Below is a small trained network, with its code and all its weights. Each question gives an input and a class and asks what happens when units are switched off, that is, made to give their printed mean instead of their output.

import numpy as np


def w(rows, s, z=0):
    codes = np.array(rows[::2]) - 128.0
    scale = np.full(codes.shape[1], s)
    scale[-1] = z or s
    return codes * scale


def norm(h):
    return h / np.sqrt((h * h).mean(-1, keepdims=True) + 1e-5)


def f(y):
    return y / 2 * (1 + np.tanh(0.7978845608 * (y + 0.044715 * y**3)))


def log_softmax(a):
    a = a - a.max(-1, keepdims=True)
    return a - np.log(np.exp(a).sum(-1, keepdims=True))


def net(x, mask):
    res = np.array(x, float).reshape(1, 5) / 4 @ E
    u = 0
    for l in range(2):
        y = f(norm(res) @ A[l][:, :-1].T + A[l][:, -1])
        res = res + np.where(mask[u : u + 13], y, B[l][:, -1]) @ B[l][:, :-1]
        u += 13
    return log_softmax(norm(res)[-1] @ U[:, :-1].T + U[:, -1])


A, B = {}, {}
E = w([
[33,45,150,173,126,139,126,235],'x0',
[128,130,130,128,127,127,130,131],'x1',
[103,72,83,93,40,62,253,84],'x2',
[131,122,128,130,128,132,123,123],'x3',
[56,183,182,136,5,181,22,60],'x4',
],0.0027)
A[0] = w([
[186,181,132,108,210,112,68,109,92],'0.n0',
[51,104,141,160,52,168,114,159,47],'0.n1',
[156,68,68,104,138,67,207,129,87],'0.n2',
[119,130,216,111,123,142,79,113,33],'0.n3',
[102,124,109,71,110,163,148,90,67],'0.n4',
[100,165,88,120,52,143,130,60,115],'0.n5',
[102,111,134,159,94,155,127,108,36],'0.n6',
[112,191,189,107,133,199,36,146,98],'0.n7',
[192,142,115,108,254,181,103,184,59],'0.n8',
[238,148,99,90,163,86,128,113,92],'0.n9',
[109,123,135,132,90,166,145,110,79],'0.n10',
[107,138,149,150,130,171,87,110,4],'0.n11',
[106,88,153,185,183,161,90,193,89],'0.n12',
],0.005,0.0026)
B[0] = w([
[203,125,174,180,110,119,248,137,216],'0.n0',
[120,38,89,128,69,39,206,128,178],'0.n1',
[119,196,70,192,131,178,54,140,231],'0.n2',
[123,143,52,149,140,151,159,102,136],'0.n3',
[137,129,138,119,169,92,103,147,124],'0.n4',
[131,144,212,74,214,131,95,139,199],'0.n5',
[172,88,108,115,124,95,162,135,113],'0.n6',
[157,131,46,198,143,150,160,132,241],'0.n7',
[179,81,251,125,66,57,120,112,252],'0.n8',
[114,130,120,142,74,3,165,101,213],'0.n9',
[166,99,138,124,143,71,138,112,123],'0.n10',
[134,125,66,120,138,136,201,138,122],'0.n11',
[55,130,151,48,189,111,51,192,205],'0.n12',
],0.0044,0.0032)
A[1] = w([
[101,66,183,147,120,94,143,142,202],'1.n0',
[122,129,200,46,206,131,78,177,39],'1.n1',
[75,91,56,154,157,187,111,162,54],'1.n2',
[172,129,81,158,111,135,163,92,110],'1.n3',
[159,136,140,126,116,72,177,134,92],'1.n4',
[161,147,152,77,118,153,166,64,105],'1.n5',
[109,133,166,1,143,160,82,104,74],'1.n6',
[145,121,112,190,119,110,163,181,157],'1.n7',
[70,113,48,157,142,188,119,193,5],'1.n8',
[109,107,123,100,112,102,142,83,195],'1.n9',
[113,143,134,124,117,92,145,139,109],'1.n10',
[176,231,70,134,188,85,110,109,156],'1.n11',
[187,185,72,165,157,205,147,92,69],'1.n12',
],0.0067,0.002)
B[1] = w([
[125,158,96,111,141,179,136,73,230],'1.n0',
[53,182,2,92,83,71,124,107,197],'1.n1',
[222,147,200,153,174,138,145,110,210],'1.n2',
[94,126,123,118,153,125,89,160,181],'1.n3',
[134,100,164,142,142,211,103,132,193],'1.n4',
[116,176,86,169,170,70,73,207,179],'1.n5',
[164,161,142,176,174,79,114,178,161],'1.n6',
[139,202,132,118,147,108,72,136,210],'1.n7',
[233,160,213,183,119,135,122,104,224],'1.n8',
[124,134,95,101,148,145,127,170,174],'1.n9',
[139,98,135,127,117,175,136,101,145],'1.n10',
[68,59,122,112,88,195,154,113,255],'1.n11',
[51,29,73,42,79,98,189,110,207],'1.n12',
],0.0059,0.0037)
U = w([
[248,135,218,212,152,159,138,124,180],'0',
[50,40,70,88,76,172,181,91,169],'1',
[86,212,89,106,171,44,63,177,10],'2',
],0.011,0.0011)

Each question gives the input, the list of numbers given to net, and the class t.
The units are the neurons (one row each of A and B). Each row of codes is followed by its name. A weight is (code - 128) times the scale printed after its matrix; where a second scale follows, it is the last column's (A, B and U).
mask holds one flag per neuron, layer by layer. A switched-off neuron (its flag False) gives its mean, the last column of its row in B, instead of its output. The means were averaged over made-up inputs and are rounded, as every weight is.
A unit's drop is (log p(t) with every unit on - log p(t) with that unit switched off) / (log p(t) with every unit on - log p(t) with every unit switched off).
The circuit of an input: a set's keep is (log p(t) with only the set's units on - log p(t) with every unit switched off) / (log p(t) with every unit on - log p(t) with every unit switched off). Starting from the 12 units with the biggest drops (on a tie, the unit counted first), units are removed one at a time, each time the one whose removal leaves the highest keep (on an exact tie, the one counted first), for as long as the keep stays at least 0.8.
units of the circuit, in order: the units of the circuit, biggest drop first
most important unit: the unit with the biggest drop
k most important neurons: the k neurons with the biggest drops, biggest first
k most important neurons of layer l: the k neurons of layer l with the biggest drops, biggest first
drop of u: that unit's drop, to one decimal
input [1,6,-4,-4,-1], class 2: units of the circuit, in order -> (1.n1)
input [0,3,6,-6,6], class 2: 2 most important neurons -> (0.n5, 1.n6)
input [5,7,3,-5,0], class 0: 2 most important neurons of layer 0 -> (0.n8, 0.n9)
input [-6,-6,-1,-3,8], class 1: 2 most important neurons of layer 0 -> (0.n7, 0.n8)
input [1,7,6,3,-4], class 0: 2 most important neurons of layer 1 -> (1.n8, 1.n2)
input [3,5,-1,-7,0], class 2: 2 most important neurons -> (0.n12, 1.n1)
input [-1,1,1,1,-6], class 1: 3 most important neurons -> (0.n2, 1.n11, 1.n8)
input [3,6,0,1,-1], class 2: 3 most important neurons -> (0.n12, 1.n1, 0.n7)
input [2,6,-3,4,-4], class 2: 3 most important neurons -> (1.n1, 0.n12, 1.n11)
input [0,4,3,7,5], class 2: 3 most important neurons of layer 0 -> (0.n5, 0.n0, 0.n9)
input [5,8,0,-1,-3], class 2: 2 most important neurons of layer 0 -> (0.n12, 0.n7)
input [3,-7,2,7,0], class 0: 2 most important neurons -> (0.n8, 0.n9)
input [1,-1,7,1,-2], class 0: 2 most important neurons -> (1.n8, 0.n2)
input [-3,7,2,2,7], class 2: most important unit -> 0.n5
input [5,-4,3,-7,0], class 0: 2 most important neurons of layer 0 -> (0.n8, 0.n9)
input [5,-4,0,7,7], class 0: 3 most important neurons -> (0.n8, 0.n7, 0.n9)
input [-2,4,0,5,5], class 1: 2 most important neurons -> (0.n7, 0.n8)
input [-4,5,-5,4,2], class 1: drop of 1.n12 -> 0.2
input [-6,0,-6,-5,3], class 1: drop of 1.n12 -> 0.1
input [-4,7,-8,-8,7], class 1: most important neuron -> (1.n12)
input [7,3,-5,5,-5], class 2: drop of 1.n1 -> 0.2
input [-6,7,-6,5,4], class 1: drop of 1.n5 -> 0.0
